Here is a tiny trained network, its code and every weight. The questions are about switching its units off for an input and a class, where a switched-off unit gives its printed mean instead of its output.

import numpy as np


def w(rows, s, z=0):
    codes = np.array(rows[::2]) - 128.0
    scale = np.full(codes.shape[1], s)
    scale[-1] = z or s
    return codes * scale


def f(y):
    return np.maximum(y, 0)


def log_softmax(a):
    a = a - a.max(-1, keepdims=True)
    return a - np.log(np.exp(a).sum(-1, keepdims=True))


def net(x, mask):
    res = np.array(x, float).reshape(1, 4) / 4 @ E
    y = f(res @ A[0][:, :-1].T + A[0][:, -1])
    res = res + np.where(mask, y, B[0][:, -1]) @ B[0][:, :-1]
    return log_softmax(res[-1] @ U[:, :-1].T + U[:, -1])


A, B = {}, {}
E = w([
[165,118,175,134,64,117,133,167],'x0',
[54,39,244,94,111,183,211,175],'x1',
[233,119,198,152,154,188,44,205],'x2',
[180,190,86,125,161,141,198,75],'x3',
],0.011)
A[0] = w([
[205,153,124,132,187,167,175,162,113],'neuron 1',
[165,192,103,170,171,212,127,144,112],'neuron 2',
[20,114,119,90,158,21,177,111,195],'neuron 3',
[94,77,208,159,109,191,101,216,170],'neuron 4',
[124,191,122,96,188,130,230,25,210],'neuron 5',
[151,95,186,197,92,130,51,229,254],'neuron 6',
[138,86,156,124,161,175,184,153,75],'neuron 7',
[174,221,2,187,191,74,58,54,73],'neuron 8',
[91,42,115,66,109,148,155,53,155],'neuron 9',
],0.0077,0.0074)
B[0] = w([
[179,144,146,80,157,175,174,117,163],'neuron 1',
[210,92,192,52,182,126,113,137,168],'neuron 2',
[60,179,180,232,219,147,84,242,222],'neuron 3',
[209,183,164,55,180,214,113,199,219],'neuron 4',
[66,155,84,156,135,53,165,86,221],'neuron 5',
[219,243,100,1,170,111,19,189,238],'neuron 6',
[102,122,129,178,126,59,139,84,158],'neuron 7',
[101,81,116,7,65,25,96,114,250],'neuron 8',
[83,155,211,213,117,144,122,101,184],'neuron 9',
],0.0087,0.015)
U = w([
[68,61,163,225,98,206,180,165,1],'0',
[112,179,31,95,135,21,60,143,249],'1',
[130,53,68,82,77,51,140,15,19],'2',
[139,153,73,77,126,186,255,85,82],'3',
[68,175,122,243,145,96,203,59,234],'4',
[202,162,170,86,219,214,97,188,154],'5',
],0.0091,0.0054)

Each question gives the input, the list of numbers given to net, and the class t.
The units are the neurons (one row each of A and B). Each row of codes is followed by its name. A weight is (code - 128) times the scale printed after its matrix; where a second scale follows, it is the last column's (A, B and U).
mask holds one flag per neuron, in row order. A switched-off neuron (its flag False) gives its mean, the last column of its row in B, instead of its output. The means were averaged over made-up inputs and are rounded, as every weight is.
A unit's drop is (log p(t) with every unit on - log p(t) with that unit switched off) / (log p(t) with every unit on - log p(t) with every unit switched off).
The circuit of an input: a set's keep is (log p(t) with only the set's units on - log p(t) with every unit switched off) / (log p(t) with every unit on - log p(t) with every unit switched off). Starting from all 9 units, units are removed one at a time, each time the one whose removal leaves the highest keep (on an exact tie, the one counted first), for as long as the keep stays at least 0.8.
units of the circuit, in order: the units of the circuit, biggest drop first
most important unit: the unit with the biggest drop
top k neurons: the k neurons with the biggest drops, biggest first
drop of u: that unit's drop, to one decimal
input [6,6,-7,-6], class 5: most important unit : neuron 4
input [-2,-6,8,1], class 1: top 4 neurons : (neuron 8; neuron 4; neuron 3; neuron 9)
input [-7,-2,1,3], class 2: top 4 neurons : (neuron 6; neuron 3; neuron 4; neuron 8)
input [5,-2,-6,8], class 4: top 3 neurons : (neuron 6; neuron 5; neuron 4)
input [0,-2,-4,-5], class 4: units of the circuit, in order : (neuron 6; neuron 8)
input [-4,-3,-8,-1], class 4: units of the circuit, in order : (neuron 6; neuron 3)
input [-6,8,-1,0], class 4: top 2 neurons : (neuron 6; neuron 7)
input [-1,6,-6,-2], class 0: top 2 neurons : (neuron 3; neuron 6)
input [-4,-7,7,0], class 1: top 2 neurons : (neuron 8; neuron 4)
input [3,2,-8,-6], class 4: drop of neuron 3 : -0.1
input [-1,4,-6,-5], class 0: drop of neuron 6 : 0.2
input [5,3,-7,-1], class 0: drop of neuron 4 : -0.1
